Below is a small trained network, with its code and all its weights. Each question gives an input and a class and asks what happens when units are switched off, that is, made to give their printed mean instead of their output.

import numpy as np


def w(rows, s, z=0):
    codes = np.array(rows[::2]) - 128.0
    scale = np.full(codes.shape[1], s)
    scale[-1] = z or s
    return codes * scale


def f(y):
    return np.maximum(y, 0)


def log_softmax(a):
    a = a - a.max(-1, keepdims=True)
    return a - np.log(np.exp(a).sum(-1, keepdims=True))


def net(x, mask):
    res = np.array(x, float).reshape(1, 7) / 4 @ E
    y = f(res @ A[0][:, :-1].T + A[0][:, -1])
    res = res + np.where(mask, y, B[0][:, -1]) @ B[0][:, :-1]
    return log_softmax(res[-1] @ U[:, :-1].T + U[:, -1])


A, B = {}, {}
E = w([
[101,114,239,75,141,116],'x0',
[175,129,130,215,86,199],'x1',
[205,174,119,91,64,2],'x2',
[127,19,127,88,189,156],'x3',
[135,195,103,102,87,129],'x4',
[171,160,152,93,88,210],'x5',
[153,102,206,146,119,149],'x6',
],0.0061)
A[0] = w([
[44,139,171,22,193,44,208],'N0',
[188,225,89,168,10,91,252],'N1',
[202,82,204,103,104,120,223],'N2',
[90,90,161,174,172,255,238],'N3',
[139,98,58,210,154,53,207],'N4',
[125,110,34,167,138,52,170],'N5',
[88,147,48,100,155,47,123],'N6',
[213,226,76,104,6,83,172],'N7',
[93,71,105,144,188,232,138],'N8',
[184,166,138,101,58,147,134],'N9',
],0.0062,0.0033)
B[0] = w([
[92,63,141,1,158,115,238],'N0',
[107,176,90,150,79,196,254],'N1',
[159,116,192,145,94,113,198],'N2',
[52,97,108,137,156,229,245],'N3',
[92,91,132,185,155,123,204],'N4',
[89,85,108,176,168,133,197],'N5',
[79,62,107,127,182,149,191],'N6',
[120,173,73,118,75,189,241],'N7',
[46,72,64,83,182,231,209],'N8',
[166,171,130,120,69,132,176],'N9',
],0.0094,0.0066)
U = w([
[162,88,94,175,181,45,105],'0',
[207,175,122,134,172,81,36],'1',
[242,243,140,159,254,19,2],'2',
[133,87,222,84,164,18,169],'3',
[106,159,123,231,113,147,180],'4',
[218,204,117,98,61,120,116],'5',
[75,99,76,75,167,165,105],'6',
[192,105,198,155,125,135,96],'7',
],0.0095,0.0099)

Each question gives the input, the list of numbers given to net, and the class t.
The units are the neurons (one row each of A and B). Each row of codes is followed by its name. A weight is (code - 128) times the scale printed after its matrix; where a second scale follows, it is the last column's (A, B and U).
mask holds one flag per neuron, in row order. A switched-off neuron (its flag False) gives its mean, the last column of its row in B, instead of its output. The means were averaged over made-up inputs and are rounded, as every weight is.
A unit's drop is (log p(t) with every unit on - log p(t) with that unit switched off) / (log p(t) with every unit on - log p(t) with every unit switched off).
The circuit of an input: a set's keep is (log p(t) with only the set's units on - log p(t) with every unit switched off) / (log p(t) with every unit on - log p(t) with every unit switched off). Starting from all 10 units, units are removed one at a time, each time the one whose removal leaves the highest keep (on an exact tie, the one counted first), for as long as the keep stays at least 0.8.
circuit, biggest first: the units of the circuit, biggest drop first
unit that matters most: the unit with the biggest drop
k most important neurons: the k neurons with the biggest drops, biggest first
drop when u is switched off: that unit's drop, to one decimal
input [-3,7,7,2,0,-4,-8], class 4: circuit, biggest first : [N0, N1]
input [-3,5,7,-3,6,-4,8], class 5: circuit, biggest first : [N3, N7]
input [8,5,0,-1,-6,6,6], class 7: circuit, biggest first : [N2, N1]
input [6,7,1,-1,8,6,7], class 5: unit that matters most : N9
input [2,1,8,-1,1,-5,4], class 5: 4 most important neurons : [N3, N7, N8, N1]
input [-3,-6,2,-4,6,3,0], class 5: 2 most important neurons : [N3, N8]
input [-3,3,5,2,1,0,-7], class 4: drop when N2 is switched off : 0.0
input [-5,2,8,4,5,-5,-4], class 4: drop when N0 is switched off : 0.3
input [6,-8,-3,-3,-3,1,-1], class 3: drop when N7 is switched off : 0.1
input [8,4,3,2,-3,-6,-3], class 3: drop when N2 is switched off : 0.0
